Here is a tiny trained network, its code and every weight. The questions are about switching its units off for an input and a class, where a switched-off unit gives its printed mean instead of its output.

import numpy as np


def w(rows, s, z=0):
    codes = np.array(rows[::2]) - 128.0
    scale = np.full(codes.shape[1], s)
    scale[-1] = z or s
    return codes * scale


def norm(h):
    return h / np.sqrt((h * h).mean(-1, keepdims=True) + 1e-5)


def f(y):
    return np.maximum(y, 0)


def log_softmax(a):
    a = a - a.max(-1, keepdims=True)
    return a - np.log(np.exp(a).sum(-1, keepdims=True))


def net(x, mask):
    res = np.array(x, float).reshape(1, 8) / 4 @ E
    u = 0
    for l in range(3):
        y = f(norm(res) @ A[l][:, :-1].T + A[l][:, -1])
        res = res + np.where(mask[u : u + 7], y, B[l][:, -1]) @ B[l][:, :-1]
        u += 7
    return log_softmax(norm(res)[-1] @ U[:, :-1].T + U[:, -1])


A, B = {}, {}
E = w([
[126,137,132,122,134,132,139,133],'x0',
[124,121,126,143,143,148,118,105],'x1',
[2,80,128,129,146,43,191,84],'x2',
[119,134,124,134,123,134,124,134],'x3',
[134,132,140,119,129,121,144,129],'x4',
[118,128,135,125,102,134,126,138],'x5',
[169,17,96,189,143,191,186,226],'x6',
[105,110,228,198,169,82,73,197],'x7',
],0.0096)
A[0] = w([
[98,90,2,101,106,150,205,124,27],'L0N0',
[235,72,104,198,117,194,143,199,63],'L0N1',
[162,181,19,65,84,194,169,65,148],'L0N2',
[212,211,153,128,126,178,13,177,254],'L0N3',
[109,38,135,183,145,146,166,181,33],'L0N4',
[123,44,17,93,125,200,207,152,63],'L0N5',
[250,110,127,147,117,231,127,204,36],'L0N6',
],0.008,0.005)
B[0] = w([
[177,159,140,156,81,85,139,39,182],'L0N0',
[10,160,121,104,130,62,96,96,195],'L0N1',
[114,66,99,51,164,159,99,173,228],'L0N2',
[197,141,184,137,104,140,144,69,247],'L0N3',
[167,107,123,178,175,160,127,193,171],'L0N4',
[172,139,145,213,78,132,177,68,200],'L0N5',
[25,186,115,76,141,67,125,82,195],'L0N6',
],0.011)
A[1] = w([
[255,127,115,69,103,240,76,197,3],'L1N0',
[103,121,140,132,66,155,89,27,90],'L1N1',
[232,114,96,57,82,196,127,73,68],'L1N2',
[190,123,103,111,108,151,170,167,65],'L1N3',
[140,11,74,207,117,184,204,152,125],'L1N4',
[111,202,59,54,72,78,135,25,67],'L1N5',
[33,185,192,234,148,76,63,180,33],'L1N6',
],0.0068,0.0046)
B[1] = w([
[60,88,254,57,192,78,30,137,153],'L1N0',
[170,132,95,142,171,135,89,223,207],'L1N1',
[61,146,214,72,197,14,16,183,200],'L1N2',
[146,98,139,132,141,131,99,108,131],'L1N3',
[239,139,122,165,156,68,130,160,181],'L1N4',
[119,81,63,179,149,203,144,226,254],'L1N5',
[143,173,180,33,142,94,37,169,190],'L1N6',
],0.0073,0.0085)
A[2] = w([
[254,167,191,173,25,173,156,16,118],'L2N0',
[89,187,191,129,159,68,80,131,159],'L2N1',
[55,160,67,93,58,158,150,69,45],'L2N2',
[173,127,71,134,167,105,62,184,175],'L2N3',
[65,157,4,138,103,182,99,123,54],'L2N4',
[147,2,151,157,142,167,164,242,3],'L2N5',
[67,153,21,68,85,154,164,62,79],'L2N6',
],0.0081,0.0046)
B[2] = w([
[161,98,123,213,19,162,242,94,199],'L2N0',
[140,83,118,86,77,220,134,70,254],'L2N1',
[173,144,111,129,213,102,155,214,158],'L2N2',
[93,127,92,97,132,120,161,160,196],'L2N3',
[127,92,133,134,190,108,167,205,171],'L2N4',
[81,188,2,127,233,127,186,182,146],'L2N5',
[173,142,101,239,185,130,190,196,184],'L2N6',
],0.0087,0.0091)
U = w([
[78,137,178,17,122,134,46,114,101],'0',
[115,125,70,151,191,105,167,222,53],'1',
[250,139,158,200,40,128,170,34,254],'2',
],0.013,0.0027)

Each question gives the input, the list of numbers given to net, and the class t.
The units are the neurons (one row each of A and B). Each row of codes is followed by its name. A weight is (code - 128) times the scale printed after its matrix; where a second scale follows, it is the last column's (A, B and U).
mask holds one flag per neuron, layer by layer. A switched-off neuron (its flag False) gives its mean, the last column of its row in B, instead of its output. The means were averaged over made-up inputs and are rounded, as every weight is.
A unit's drop is (log p(t) with every unit on - log p(t) with that unit switched off) / (log p(t) with every unit on - log p(t) with every unit switched off).
The circuit of an input: a set's keep is (log p(t) with only the set's units on - log p(t) with every unit switched off) / (log p(t) with every unit on - log p(t) with every unit switched off). Starting from the 12 units with the biggest drops (on a tie, the unit counted first), units are removed one at a time, each time the one whose removal leaves the highest keep (on an exact tie, the one counted first), for as long as the keep stays at least 0.8.
circuit, biggest first: the units of the circuit, biggest drop first
k most important neurons: the k neurons with the biggest drops, biggest first
k most important neurons of layer l: the k neurons of layer l with the biggest drops, biggest first
drop when u is switched off: that unit's drop, to one decimal
input [0,-6,1,4,6,-2,0,-8], class 1: circuit, biggest first -> L0N3
input [6,2,-1,-7,-1,6,6,-8], class 1: 2 most important neurons of layer 0 -> L0N2; L0N3
input [5,1,-8,1,8,0,2,-2], class 1: circuit, biggest first -> L0N6; L1N5
input [-4,6,-2,-8,4,2,0,7], class 2: 2 most important neurons of layer 0 -> L0N3; L0N2
input [-2,-2,0,0,-4,7,5,8], class 0: 3 most important neurons -> L1N6; L0N1; L1N5
input [-2,2,-7,-5,1,-4,2,-6], class 1: 2 most important neurons of layer 0 -> L0N6; L0N1
input [-3,7,0,-5,-4,4,1,6], class 0: 3 most important neurons -> L0N5; L0N0; L1N6
input [-5,8,-4,-7,-2,0,2,4], class 0: 2 most important neurons -> L0N1; L0N6
input [8,-7,5,3,8,7,1,-1], class 2: 2 most important neurons -> L0N2; L0N6
input [-1,-2,2,8,-2,4,8,0], class 2: 3 most important neurons -> L0N5; L0N2; L1N5
input [-1,8,-7,-1,2,-5,1,-1], class 1: 3 most important neurons of layer 2 -> L2N6; L2N2; L2N4
input [-7,-1,8,-5,4,0,0,3], class 0: 2 most important neurons -> L1N5; L0N2
input [-2,-8,-7,-1,4,5,3,2], class 0: 2 most important neurons -> L0N6; L0N1
input [-7,2,-7,4,6,6,-8,-4], class 0: most important neuron of layer 1 -> L1N2
input [-5,-4,-8,1,-8,-1,5,-4], class 1: 2 most important neurons -> L0N6; L0N1
input [5,7,2,5,-1,0,4,0], class 2: 2 most important neurons of layer 0 -> L0N5; L0N2
input [4,8,-1,7,-5,4,-3,4], class 2: drop when L0N2 is switched off -> 0.2
input [8,6,-2,-8,-2,-8,4,5], class 0: drop when L1N1 is switched off -> 0.0
input [0,6,-3,-6,1,6,-5,2], class 2: drop when L0N2 is switched off -> 0.4
input [-7,-3,-3,8,4,-2,3,-5], class 1: most important neuron -> L0N2
input [-4,3,-7,-3,-5,2,3,-3], class 1: 2 most important neurons -> L0N6; L0N1
